Here is a tiny trained network, its code and every weight. The questions are about switching its units off for an input and a class, where a switched-off unit gives its printed mean instead of its output.

import numpy as np


def w(rows, s, z=0):
    codes = np.array(rows[::2]) - 128.0
    scale = np.full(codes.shape[1], s)
    scale[-1] = z or s
    return codes * scale


def f(y):
    return y / 2 * (1 + np.tanh(0.7978845608 * (y + 0.044715 * y**3)))


def log_softmax(a):
    a = a - a.max(-1, keepdims=True)
    return a - np.log(np.exp(a).sum(-1, keepdims=True))


def net(x, mask):
    res = np.array(x, float).reshape(1, 5) / 4 @ E
    y = f(res @ A[0][:, :-1].T + A[0][:, -1])
    res = res + np.where(mask, y, B[0][:, -1]) @ B[0][:, :-1]
    return log_softmax(res[-1] @ U[:, :-1].T + U[:, -1])


A, B = {}, {}
E = w([
[64,144,83],'x0',
[157,28,10],'x1',
[134,137,120],'x2',
[66,141,84],'x3',
[128,122,131],'x4',
],0.011)
A[0] = w([
[120,114,138,127],'neuron 0',
[176,45,120,115],'neuron 1',
[48,145,161,89],'neuron 2',
[175,148,100,94],'neuron 3',
[54,119,133,120],'neuron 4',
[189,130,103,96],'neuron 5',
[126,157,143,71],'neuron 6',
[120,84,7,7],'neuron 7',
[169,203,202,68],'neuron 8',
[165,107,125,97],'neuron 9',
[190,96,103,115],'neuron 10',
[197,92,101,131],'neuron 11',
[155,181,82,116],'neuron 12',
[157,107,129,101],'neuron 13',
[152,86,143,104],'neuron 14',
[101,122,131,101],'neuron 15',
[108,108,127,108],'neuron 16',
[132,194,220,112],'neuron 17',
[117,122,94,83],'neuron 18',
[55,236,131,135],'neuron 19',
[137,110,179,78],'neuron 20',
[101,162,129,78],'neuron 21',
[142,137,122,79],'neuron 22',
[169,101,130,107],'neuron 23',
[185,127,104,105],'neuron 24',
[134,103,141,102],'neuron 25',
[158,122,123,93],'neuron 26',
[124,61,37,142],'neuron 27',
],0.015,0.016)
B[0] = w([
[123,132,125,127],'neuron 0',
[62,103,110,193],'neuron 1',
[37,139,118,167],'neuron 2',
[103,126,93,124],'neuron 3',
[111,143,160,156],'neuron 4',
[77,118,108,140],'neuron 5',
[104,132,121,126],'neuron 6',
[182,210,244,192],'neuron 7',
[189,75,83,203],'neuron 8',
[85,101,114,134],'neuron 9',
[72,118,97,173],'neuron 10',
[83,124,85,190],'neuron 11',
[142,95,150,126],'neuron 12',
[83,112,97,130],'neuron 13',
[99,129,100,136],'neuron 14',
[108,93,156,121],'neuron 15',
[135,135,131,122],'neuron 16',
[190,105,121,247],'neuron 17',
[154,149,137,131],'neuron 18',
[77,142,164,247],'neuron 19',
[173,107,110,132],'neuron 20',
[89,134,128,131],'neuron 21',
[79,113,117,114],'neuron 22',
[99,121,101,142],'neuron 23',
[85,120,92,143],'neuron 24',
[105,110,116,121],'neuron 25',
[90,97,106,123],'neuron 26',
[188,103,105,252],'neuron 27',
],0.011,0.012)
U = w([
[241,117,39,166],'0',
[205,254,249,197],'1',
[12,164,102,3],'2',
],0.0076,0.0058)

Each question gives the input, the list of numbers given to net, and the class t.
The units are the neurons (one row each of A and B). Each row of codes is followed by its name. A weight is (code - 128) times the scale printed after its matrix; where a second scale follows, it is the last column's (A, B and U).
mask holds one flag per neuron, in row order. A switched-off neuron (its flag False) gives its mean, the last column of its row in B, instead of its output. The means were averaged over made-up inputs and are rounded, as every weight is.
A unit's drop is (log p(t) with every unit on - log p(t) with that unit switched off) / (log p(t) with every unit on - log p(t) with every unit switched off).
The circuit of an input: a set's keep is (log p(t) with only the set's units on - log p(t) with every unit switched off) / (log p(t) with every unit on - log p(t) with every unit switched off). Starting from the 12 units with the biggest drops (on a tie, the unit counted first), units are removed one at a time, each time the one whose removal leaves the highest keep (on an exact tie, the one counted first), for as long as the keep stays at least 0.8.
circuit, biggest first: the units of the circuit, biggest drop first
k most important neurons: the k neurons with the biggest drops, biggest first
drop when u is switched off: that unit's drop, to one decimal
input [5,7,8,2,7], class 1: circuit, biggest first	neuron 7
input [-2,0,-7,5,-1], class 1: circuit, biggest first	neuron 8; neuron 1
input [8,0,-2,0,6], class 1: circuit, biggest first	neuron 1; neuron 11
input [-6,-3,-1,0,-6], class 0: circuit, biggest first	neuron 7; neuron 8
input [3,1,5,2,5], class 1: 3 most important neurons	neuron 8; neuron 17; neuron 11
input [5,-8,-3,4,3], class 2: 3 most important neurons	neuron 2; neuron 7; neuron 19
input [3,3,1,4,2], class 1: circuit, biggest first	neuron 7; neuron 8
input [-1,-3,-8,-4,-6], class 0: 2 most important neurons	neuron 7; neuron 8
input [-5,-1,7,-4,2], class 0: 2 most important neurons	neuron 7; neuron 19
input [-8,0,7,-8,-7], class 0: 2 most important neurons	neuron 8; neuron 19
input [1,7,6,5,8], class 1: 3 most important neurons	neuron 7; neuron 8; neuron 17
input [-2,2,4,-4,6], class 2: 2 most important neurons	neuron 17; neuron 8
input [-2,8,6,-3,-8], class 2: drop when neuron 10 is switched off	0.2
input [2,3,-2,7,-8], class 1: drop when neuron 7 is switched off	0.4
input [-5,0,8,8,6], class 1: drop when neuron 8 is switched off	0.7
input [-6,-1,-3,-5,-2], class 0: drop when neuron 7 is switched off	0.0
input [-8,-5,4,-5,-3], class 0: most important neuron	neuron 8
